Below are the code and all the weights of a small trained network. Each question names an input and a target symbol and asks about switching units off, where a switched-off unit gives its printed mean instead of its output.

import numpy as np


def w(rows, s, z=0):
    codes = np.array(rows[::2]) - 128.0
    scale = np.full(codes.shape[1], s)
    scale[-1] = z or s
    return codes * scale


def norm(h):
    return h / np.sqrt((h * h).mean(-1, keepdims=True) + 1e-5)


def f(y):
    return np.maximum(y, 0)


def softmax(a):
    e = np.exp(a - a.max(-1, keepdims=True))
    return e / e.sum(-1, keepdims=True)


def log_softmax(a):
    a = a - a.max(-1, keepdims=True)
    return a - np.log(np.exp(a).sum(-1, keepdims=True))


def net(x, mask):
    ids = ['ΓΘΞΣΨαδεζημπτω'.index(c) for c in x.split()]
    T = len(ids)
    res = E[ids] + P[:T]
    u = 0
    for l in range(3):
        q, k, v = (norm(res) @ M[l].T for M in (Q, K, V))
        z = softmax(np.where(np.tri(T) > 0, q @ k.T / 2**0.5, -1e9)) @ v
        res = res + np.where(mask[u], z, O[l][:, -1]) @ O[l][:, :-1]
        u += 1
        y = f(norm(res) @ A[l][:, :-1].T + A[l][:, -1])
        res = res + np.where(mask[u : u + 4], y, B[l][:, -1]) @ B[l][:, :-1]
        u += 4
    return log_softmax(norm(res)[-1] @ U[:, :-1].T + U[:, -1])


Q, K, V, O, A, B = {}, {}, {}, {}, {}, {}
E = w([
[113,160,134,151,93,141,168,194,152,162,67,99],'Γ',
[142,177,120,92,135,108,140,139,95,102,131,185],'Θ',
[133,119,170,150,128,84,61,145,122,104,121,82],'Ξ',
[133,163,147,171,131,88,157,145,124,178,91,78],'Σ',
[127,222,97,49,212,105,102,102,41,125,123,72],'Ψ',
[113,72,167,94,138,128,111,120,208,156,228,148],'α',
[111,158,73,185,70,101,163,157,126,137,124,139],'δ',
[152,252,153,164,115,175,166,189,133,117,165,153],'ε',
[162,126,87,95,154,187,96,163,123,87,38,127],'ζ',
[173,111,104,180,188,108,129,41,105,148,146,172],'η',
[127,140,87,117,154,138,118,173,150,166,101,177],'μ',
[131,93,101,63,56,119,67,144,107,172,145,108],'π',
[147,106,36,94,137,145,221,162,202,153,146,114],'τ',
[63,73,148,172,146,120,71,168,128,96,85,197],'ω',
],0.024)
P = w([
[22,91,71,120,202,122,150,167,2,104,175,115],'0',
[65,84,65,181,144,123,138,203,56,165,153,102],'1',
[82,90,51,188,128,137,135,200,84,178,141,112],'2',
[82,113,57,176,117,141,131,173,96,182,130,134],'3',
[109,121,66,169,110,146,125,166,101,171,120,151],'4',
[112,144,83,154,107,143,129,138,121,181,118,152],'5',
[125,150,78,130,103,148,111,118,125,164,120,182],'6',
[141,151,111,134,106,144,118,100,143,184,93,165],'7',
[152,165,108,112,110,154,111,79,157,176,98,189],'8',
[187,156,133,103,97,138,107,86,161,184,83,178],'9',
[178,150,124,119,87,119,104,72,155,174,86,189],'10',
],0.009)
Q[0] = w([
[208,141,52,180,141,99,164,143,103,255,75,227],'0.h0',
[142,190,144,123,120,150,86,175,91,205,104,146],'0.h0',
],0.006)
K[0] = w([
[254,187,127,46,50,169,125,36,223,153,80,155],'0.h0',
[162,96,75,126,89,59,67,87,192,119,88,83],'0.h0',
],0.0055)
V[0] = w([
[92,213,194,212,225,43,154,204,203,8,192,127],'0.h0',
[126,88,36,127,232,255,224,106,109,221,125,207],'0.h0',
],0.0036)
O[0] = w([
[200,149,199,61,129,150,113,247,145,239,163,108,53],'0.h0',
[60,131,116,131,151,109,169,184,159,189,197,130,251],'0.h0',
],0.012,0.0014)
A[0] = w([
[159,196,108,134,109,61,148,106,70,135,66,103,6],'0.n0',
[165,194,64,153,116,171,130,130,53,116,115,116,150],'0.n1',
[72,64,181,78,174,163,104,161,253,64,105,214,163],'0.n2',
[82,129,144,157,200,66,72,127,205,51,244,42,25],'0.n3',
],0.0068,0.0016)
B[0] = w([
[114,150,110,69,90,177,167,143,153,189,126,172,200],'0.n0',
[105,137,215,133,161,138,132,28,111,190,112,4,254],'0.n1',
[3,102,64,64,116,165,66,87,212,162,130,96,207],'0.n2',
[178,1,182,81,148,184,186,187,73,108,117,112,158],'0.n3',
],0.011,0.0049)
Q[1] = w([
[82,215,55,158,3,184,121,91,106,189,54,91],'1.h0',
[83,191,162,187,192,250,150,166,157,139,114,70],'1.h0',
],0.0068)
K[1] = w([
[210,222,108,161,107,120,172,2,228,118,129,149],'1.h0',
[197,177,98,129,166,183,126,183,175,220,193,200],'1.h0',
],0.0074)
V[1] = w([
[115,29,77,115,167,95,82,153,52,206,135,113],'1.h0',
[79,158,132,39,2,105,128,154,113,150,176,98],'1.h0',
],0.0064)
O[1] = w([
[191,223,99,66,70,231,148,111,66,93,54,222,140],'1.h0',
[79,141,151,55,50,168,116,54,158,2,127,88,254],'1.h0',
],0.0091,0.0028)
A[1] = w([
[253,186,146,235,196,135,165,44,141,170,214,214,138],'1.n0',
[161,205,94,103,186,161,29,19,144,114,36,229,251],'1.n1',
[151,121,89,80,81,216,147,71,164,111,195,148,158],'1.n2',
[28,33,167,120,48,180,103,170,167,247,147,209,150],'1.n3',
],0.0055,0.002)
B[1] = w([
[72,63,145,211,97,187,154,141,59,187,79,191,207],'1.n0',
[102,163,161,183,69,121,53,197,181,183,124,80,254],'1.n1',
[158,151,151,177,70,120,184,91,75,146,159,141,192],'1.n2',
[212,210,169,116,97,50,54,49,10,88,184,194,246],'1.n3',
],0.011,0.0058)
Q[2] = w([
[145,146,131,118,62,10,107,114,141,161,57,174],'2.h0',
[120,189,107,135,114,87,188,127,149,172,145,123],'2.h0',
],0.011)
K[2] = w([
[137,143,115,136,103,214,123,65,204,168,138,170],'2.h0',
[106,110,132,131,181,82,97,114,254,140,156,152],'2.h0',
],0.0095)
V[2] = w([
[194,131,115,169,149,255,167,37,156,182,162,113],'2.h0',
[163,124,34,75,129,83,124,101,144,185,156,94],'2.h0',
],0.0089)
O[2] = w([
[110,134,139,180,44,244,101,182,62,189,191,18,166],'2.h0',
[180,245,58,111,190,217,116,98,149,142,184,111,1],'2.h0',
],0.011,0.0026)
A[2] = w([
[44,182,47,242,139,139,134,135,170,145,51,42,126],'2.n0',
[86,78,153,1,123,113,105,114,119,44,105,143,5],'2.n1',
[188,144,36,55,46,195,110,167,132,130,221,112,217],'2.n2',
[161,212,176,173,147,161,202,84,165,119,115,92,66],'2.n3',
],0.0064,0.0031)
B[2] = w([
[178,108,116,21,84,154,82,167,195,142,150,151,253],'2.n0',
[138,60,81,199,173,209,122,121,166,143,181,70,161],'2.n1',
[121,113,93,190,226,86,131,66,195,120,124,123,220],'2.n2',
[141,177,124,131,141,169,2,137,134,37,104,126,188],'2.n3',
],0.013,0.006)
U = w([
[66,134,139,162,154,119,138,126,152,93,73,118,180],'Γ',
[97,142,152,88,103,163,140,128,101,86,136,146,109],'Θ',
[187,95,201,126,122,179,76,101,69,75,62,125,188],'Ξ',
[107,198,121,73,173,180,98,89,58,186,71,78,96],'Σ',
[147,179,123,136,114,151,91,127,122,128,125,128,14],'Ψ',
[151,174,117,156,130,155,81,123,123,122,126,123,49],'α',
[92,181,120,172,22,191,145,33,128,57,95,72,42],'δ',
[72,128,232,199,133,64,121,134,136,179,199,43,155],'ε',
[223,127,153,65,73,164,111,97,136,144,236,177,71],'ζ',
[126,148,87,184,105,154,129,139,54,234,97,172,92],'η',
[104,190,106,159,172,75,3,142,99,110,103,214,142],'μ',
[116,89,42,29,77,154,106,200,215,192,133,140,76],'π',
[182,165,25,223,177,144,108,157,176,103,150,112,254],'τ',
[152,178,124,99,100,45,167,123,200,156,90,199,218],'ω',
],0.0076,0.0039)

Each question gives the input, a string of symbols that net reads in full, and the target symbol t.
The units are the heads (2 rows each of Q, K, V and O) and the neurons (one row each of A and B). Each row of codes is followed by its name. A weight is (code - 128) times the scale printed after its matrix; where a second scale follows, it is the last column's (O, A, B and U).
mask holds one flag per unit, layer by layer, with each layer's heads first. A switched-off unit (its flag False) gives its mean, the last column of its rows in O or B, instead of its output. The means were averaged over made-up inputs and are rounded, as every weight is.
A unit's drop is (log p(t) with every unit on - log p(t) with that unit switched off) / (log p(t) with every unit on - log p(t) with every unit switched off).
The circuit of an input: a set's keep is (log p(t) with only the set's units on - log p(t) with every unit switched off) / (log p(t) with every unit on - log p(t) with every unit switched off). Starting from the 12 units with the biggest drops (on a tie, the unit counted first), units are removed one at a time, each time the one whose removal leaves the highest keep (on an exact tie, the one counted first), for as long as the keep stays at least 0.8.
units of the circuit, in order: the units of the circuit, biggest drop first
most important unit: the unit with the biggest drop
top k neurons: the k neurons with the biggest drops, biggest first
top k neurons in layer l: the k neurons of layer l with the biggest drops, biggest first
input Ξ Ψ π Ξ ω Σ, target ω: units of the circuit, in order	2.h0
input α ζ ε Θ η ζ Σ τ Θ, target τ: units of the circuit, in order	2.h0; 2.n2
input ω ε ζ, target π: top 2 neurons	0.n2; 2.n0
input ω α Θ δ Ξ Ξ, target Ξ: top 2 neurons	0.n3; 0.n2
input ω ε η Σ, target η: units of the circuit, in order	1.h0; 0.n1
input ε ω ε, target μ: units of the circuit, in order	2.h0; 0.n2
input π Ξ ε ω δ Ξ ω τ, target ω: top 4 neurons	0.n2; 1.n2; 0.n1; 1.n1
input τ δ η, target η: units of the circuit, in order	1.n0; 1.h0
input Ξ ω π Ξ ω Ξ τ, target ω: top 4 neurons	1.n1; 1.n2; 0.n1; 0.n2
input Ξ Ξ Ψ π ε ω ω μ μ Σ, target μ: top 3 neurons	1.n3; 2.n3; 0.n1
input π ε Σ ε ω Σ, target ω: units of the circuit, in order	0.n2; 2.h0
input Ξ Ξ ε δ Γ Ξ Γ η Θ, target η: units of the circuit, in order	1.h0; 1.n0
input δ Γ ε ε Γ Γ π Γ, target π: units of the circuit, in order	0.h0; 2.n0; 1.n3
input ω Γ ε Ξ Θ η δ δ, target η: units of the circuit, in order	1.h0
input η ε π Θ, target π: top 3 neurons	2.n0; 1.n3; 0.n1
input ω π Γ, target ω: top 2 neurons in layer 1	1.n1; 1.n0
input ω Θ μ μ Ξ ε ε Σ Ξ η ε, target η: units of the circuit, in order	1.h0; 1.n0; 0.n1; 0.h0
input τ τ η Ξ Σ ε ε π Γ, target π: units of the circuit, in order	2.n0; 0.h0; 1.n3
input ω ε ε η Σ Γ ε, target η: top 4 neurons	1.n0; 0.n1; 0.n2; 1.n1
input Γ η τ δ, target τ: most important unit	0.h0
input Σ Γ τ Σ, target τ: top 2 neurons	2.n2; 0.n1
input η Ξ α τ ζ, target π: units of the circuit, in order	2.n0; 0.h0
input ω Ξ ε ε Θ, target ε: top 2 neurons in layer 2	2.n0; 2.n1
input ε μ η μ ε ω η ε, target μ: top 2 neurons	2.n3; 1.n1
input Ξ ε Ψ Ξ ω Σ ε Ψ π δ, target π: top 2 neurons in layer 1	1.n3; 1.n2
input ω τ ω η μ ε Ξ ε Ξ η δ, target η: units of the circuit, in order	1.h0; 1.n0
